Below is a small trained network, with its code and all its weights. Each question gives an input and a target symbol and asks what happens when units are switched off, that is, made to give their printed mean instead of their output.

import numpy as np


def w(rows, s, z=0):
    codes = np.array(rows[::2]) - 128.0
    scale = np.full(codes.shape[1], s)
    scale[-1] = z or s
    return codes * scale


def norm(h):
    return h / np.sqrt((h * h).mean(-1, keepdims=True) + 1e-5)


def f(y):
    return y / 2 * (1 + np.tanh(0.7978845608 * (y + 0.044715 * y**3)))


def softmax(a):
    e = np.exp(a - a.max(-1, keepdims=True))
    return e / e.sum(-1, keepdims=True)


def log_softmax(a):
    a = a - a.max(-1, keepdims=True)
    return a - np.log(np.exp(a).sum(-1, keepdims=True))


def net(x, mask):
    ids = ['αβγδηθλξπστφψω'.index(c) for c in x.split()]
    T = len(ids)
    res = E[ids] + P[:T]
    u = 0
    for l in range(3):
        q, k, v = (norm(res) @ M[l].T for M in (Q, K, V))
        z = softmax(np.where(np.tri(T) > 0, q @ k.T / 3**0.5, -1e9)) @ v
        res = res + np.where(mask[u], z, O[l][:, -1]) @ O[l][:, :-1]
        u += 1
        y = f(norm(res) @ A[l][:, :-1].T + A[l][:, -1])
        res = res + np.where(mask[u : u + 12], y, B[l][:, -1]) @ B[l][:, :-1]
        u += 12
    return log_softmax(norm(res)[-1] @ U[:, :-1].T + U[:, -1])


Q, K, V, O, A, B = {}, {}, {}, {}, {}, {}
E = w([
[198,142,235,131],'α',
[43,144,75,133],'β',
[103,30,136,173],'γ',
[89,32,135,182],'δ',
[87,33,133,178],'η',
[189,39,127,139],'θ',
[42,2,15,206],'λ',
[236,71,209,124],'ξ',
[208,6,134,144],'π',
[152,213,47,65],'σ',
[58,79,104,152],'τ',
[193,178,219,115],'φ',
[244,75,210,116],'ψ',
[78,172,65,89],'ω',
],0.004)
P = w([
[126,151,157,168],'0',
[149,139,112,154],'1',
[127,101,100,77],'2',
[107,142,185,120],'3',
[154,145,108,135],'4',
[132,96,90,62],'5',
[103,148,206,120],'6',
[154,147,108,129],'7',
[133,93,83,58],'8',
[92,165,216,130],'9',
[155,148,103,130],'10',
[132,92,78,59],'11',
[120,111,255,173],'12',
],0.0061)
Q[0] = w([
[96,144,185,207],'L0H0',
[38,102,252,106],'L0H0',
[145,61,82,37],'L0H0',
],0.0033)
K[0] = w([
[60,127,154,134],'L0H0',
[134,138,236,124],'L0H0',
[255,127,99,106],'L0H0',
],0.0046)
V[0] = w([
[117,77,191,109],'L0H0',
[218,57,5,137],'L0H0',
[161,118,50,65],'L0H0',
],0.0033)
O[0] = w([
[160,157,148,91,204],'L0H0',
[139,171,82,253,104],'L0H0',
[179,125,128,223,2],'L0H0',
],0.0037,0.00034)
A[0] = w([
[200,90,172,13,51],'L0N0',
[203,237,121,14,28],'L0N1',
[88,32,119,170,187],'L0N2',
[139,130,97,113,4],'L0N3',
[128,128,128,128,128],'L0N4',
[254,189,104,219,108],'L0N5',
[113,159,177,135,88],'L0N6',
[106,226,125,80,61],'L0N7',
[244,146,18,133,35],'L0N8',
[124,24,124,88,94],'L0N9',
[138,116,110,230,154],'L0N10',
[141,51,59,142,105],'L0N11',
],0.0047,0.0026)
B[0] = w([
[32,86,95,108,182],'L0N0',
[93,136,84,94,145],'L0N1',
[161,190,146,66,249],'L0N2',
[163,103,171,162,70],'L0N3',
[128,128,128,128,128],'L0N4',
[143,188,89,34,155],'L0N5',
[165,143,124,173,117],'L0N6',
[36,154,116,155,119],'L0N7',
[253,225,162,140,156],'L0N8',
[172,145,157,81,184],'L0N9',
[93,140,140,71,154],'L0N10',
[185,174,143,96,184],'L0N11',
],0.0044,0.0019)
Q[1] = w([
[109,142,208,143],'L1H0',
[203,69,1,143],'L1H0',
[144,98,89,72],'L1H0',
],0.0048)
K[1] = w([
[103,44,171,181],'L1H0',
[252,133,19,9],'L1H0',
[222,193,97,144],'L1H0',
],0.0043)
V[1] = w([
[129,228,182,238],'L1H0',
[84,205,255,147],'L1H0',
[165,224,192,166],'L1H0',
],0.0025)
O[1] = w([
[98,58,137,34,1],'L1H0',
[164,149,132,3,201],'L1H0',
[79,108,99,96,109],'L1H0',
],0.0036,0.00095)
A[1] = w([
[180,124,149,176,8],'L1N0',
[209,108,151,100,99],'L1N1',
[204,3,32,145,87],'L1N2',
[193,139,189,56,252],'L1N3',
[173,78,45,223,159],'L1N4',
[92,134,233,190,74],'L1N5',
[185,41,205,167,106],'L1N6',
[147,98,144,144,48],'L1N7',
[77,195,77,124,224],'L1N8',
[62,3,99,58,130],'L1N9',
[133,199,79,199,196],'L1N10',
[136,96,120,131,36],'L1N11',
],0.005,0.0027)
B[1] = w([
[33,186,172,120,101],'L1N0',
[73,125,57,146,154],'L1N1',
[61,45,160,239,139],'L1N2',
[168,56,39,107,252],'L1N3',
[42,48,82,194,121],'L1N4',
[219,119,51,192,136],'L1N5',
[51,205,113,38,144],'L1N6',
[120,188,132,134,107],'L1N7',
[135,44,137,71,187],'L1N8',
[154,86,141,1,166],'L1N9',
[139,62,107,51,148],'L1N10',
[99,173,154,143,105],'L1N11',
],0.0036,0.0046)
Q[2] = w([
[169,168,29,253],'L2H0',
[188,37,219,110],'L2H0',
[56,49,97,99],'L2H0',
],0.0062)
K[2] = w([
[145,58,32,181],'L2H0',
[69,254,139,189],'L2H0',
[167,170,146,135],'L2H0',
],0.008)
V[2] = w([
[175,200,227,189],'L2H0',
[35,253,36,72],'L2H0',
[252,41,65,118],'L2H0',
],0.0035)
O[2] = w([
[128,57,77,29,2],'L2H0',
[161,254,17,152,122],'L2H0',
[130,62,153,194,232],'L2H0',
],0.0065,0.0037)
A[2] = w([
[112,84,169,184,106],'L2N0',
[90,102,44,211,37],'L2N1',
[174,234,208,87,1],'L2N2',
[179,187,201,253,4],'L2N3',
[110,81,162,81,47],'L2N4',
[111,80,123,159,164],'L2N5',
[79,110,150,69,84],'L2N6',
[183,86,166,144,114],'L2N7',
[124,165,230,158,124],'L2N8',
[170,187,74,194,30],'L2N9',
[168,108,182,96,75],'L2N10',
[137,212,124,154,30],'L2N11',
],0.0073,0.0031)
B[2] = w([
[111,198,127,150,187],'L2N0',
[44,63,85,120,149],'L2N1',
[34,203,49,76,150],'L2N2',
[96,28,100,136,150],'L2N3',
[123,102,57,83,152],'L2N4',
[120,180,122,109,202],'L2N5',
[185,83,143,94,135],'L2N6',
[117,185,129,142,253],'L2N7',
[185,106,107,195,187],'L2N8',
[162,142,1,66,141],'L2N9',
[64,154,65,121,184],'L2N10',
[142,93,38,198,103],'L2N11',
],0.0052,0.0031)
U = w([
[118,45,176,36,189],'α',
[97,227,124,30,232],'β',
[141,156,127,129,96],'γ',
[147,163,181,117,70],'δ',
[142,162,186,119,53],'η',
[150,91,118,183,197],'θ',
[88,68,143,184,68],'λ',
[145,165,167,178,97],'ξ',
[139,69,129,197,180],'π',
[127,110,2,130,233],'σ',
[126,154,180,115,1],'τ',
[122,80,150,38,142],'φ',
[150,136,148,172,74],'ψ',
[85,220,67,138,82],'ω',
],0.0091,0.0024)

Each question gives the input, a string of symbols that net reads in full, and the target symbol t.
The units are the heads (3 rows each of Q, K, V and O) and the neurons (one row each of A and B). Each row of codes is followed by its name. A weight is (code - 128) times the scale printed after its matrix; where a second scale follows, it is the last column's (O, A, B and U).
mask holds one flag per unit, layer by layer, with each layer's heads first. A switched-off unit (its flag False) gives its mean, the last column of its rows in O or B, instead of its output. The means were averaged over made-up inputs and are rounded, as every weight is.
A unit's drop is (log p(t) with every unit on - log p(t) with that unit switched off) / (log p(t) with every unit on - log p(t) with every unit switched off).
The circuit of an input: a set's keep is (log p(t) with only the set's units on - log p(t) with every unit switched off) / (log p(t) with every unit on - log p(t) with every unit switched off). Starting from the 12 units with the biggest drops (on a tie, the unit counted first), units are removed one at a time, each time the one whose removal leaves the highest keep (on an exact tie, the one counted first), for as long as the keep stays at least 0.8.
circuit, biggest first: the units of the circuit, biggest drop first
unit that matters most: the unit with the biggest drop
top k neurons: the k neurons with the biggest drops, biggest first
top k neurons in layer l: the k neurons of layer l with the biggest drops, biggest first
input η β ω β α, target σ: top 2 neurons => L2N9, L1N9
input λ β δ η ξ φ π β σ β β α θ, target β: circuit, biggest first => L2H0, L1N6
input σ δ ω β β τ ω β ω τ, target ω: unit that matters most => L2N2
input β φ ω β φ τ β π λ ξ, target β: circuit, biggest first => L2H0, L2N2
input γ β η β φ ω β ω π ψ, target β: circuit, biggest first => L2H0, L2N2
input λ σ δ η γ τ σ σ θ β η β λ, target β: top 4 neurons => L1N3, L0N2, L0N10, L1N6
input ω θ σ δ φ ξ θ π π α ω α π, target α: circuit, biggest first => L2H0, L1N6
input τ ω β ω π τ ξ α σ β λ θ λ, target β: circuit, biggest first => L2H0, L0N2, L1N6, L0N0
input α β ξ β, target α: top 3 neurons => L1N8, L2N6, L1N9
input α γ η δ ξ α π β β β β η α, target β: top 3 neurons in layer 1 => L1N6, L1N3, L1N2
input β β ω π, target β: top 3 neurons => L1N6, L0N0, L1N3
input θ θ δ α δ ω β σ δ η, target β: top 4 neurons in layer 1 => L1N2, L1N3, L1N4, L1N5
input β ω η δ, target β: top 2 neurons => L1N2, L1N3
input α ξ π λ, target α: unit that matters most => L1N9
input λ α ξ α σ δ ω, target α: circuit, biggest first => L2H0, L2N6
input α γ ψ β ω λ α, target β: top 4 neurons => L1N2, L2N2, L0N7, L2N10
input β γ λ γ, target β: top 3 neurons in layer 0 => L0N2, L0N7, L0N0
input β β λ δ β ω ω α η δ, target ω: top 2 neurons => L1N3, L0N7
input γ η β η ω π ω σ γ ξ, target ω: top 2 neurons => L2N2, L1N6
input α β ω η, target α: top neuron => L1N9
input γ β ω η β η ω ξ τ ψ, target ω: top 3 neurons => L2N2, L1N3, L0N7
input ω π ω η, target ω: top 2 neurons => L1N3, L0N7
input β β π β γ θ τ, target β: top 2 neurons => L1N3, L1N2
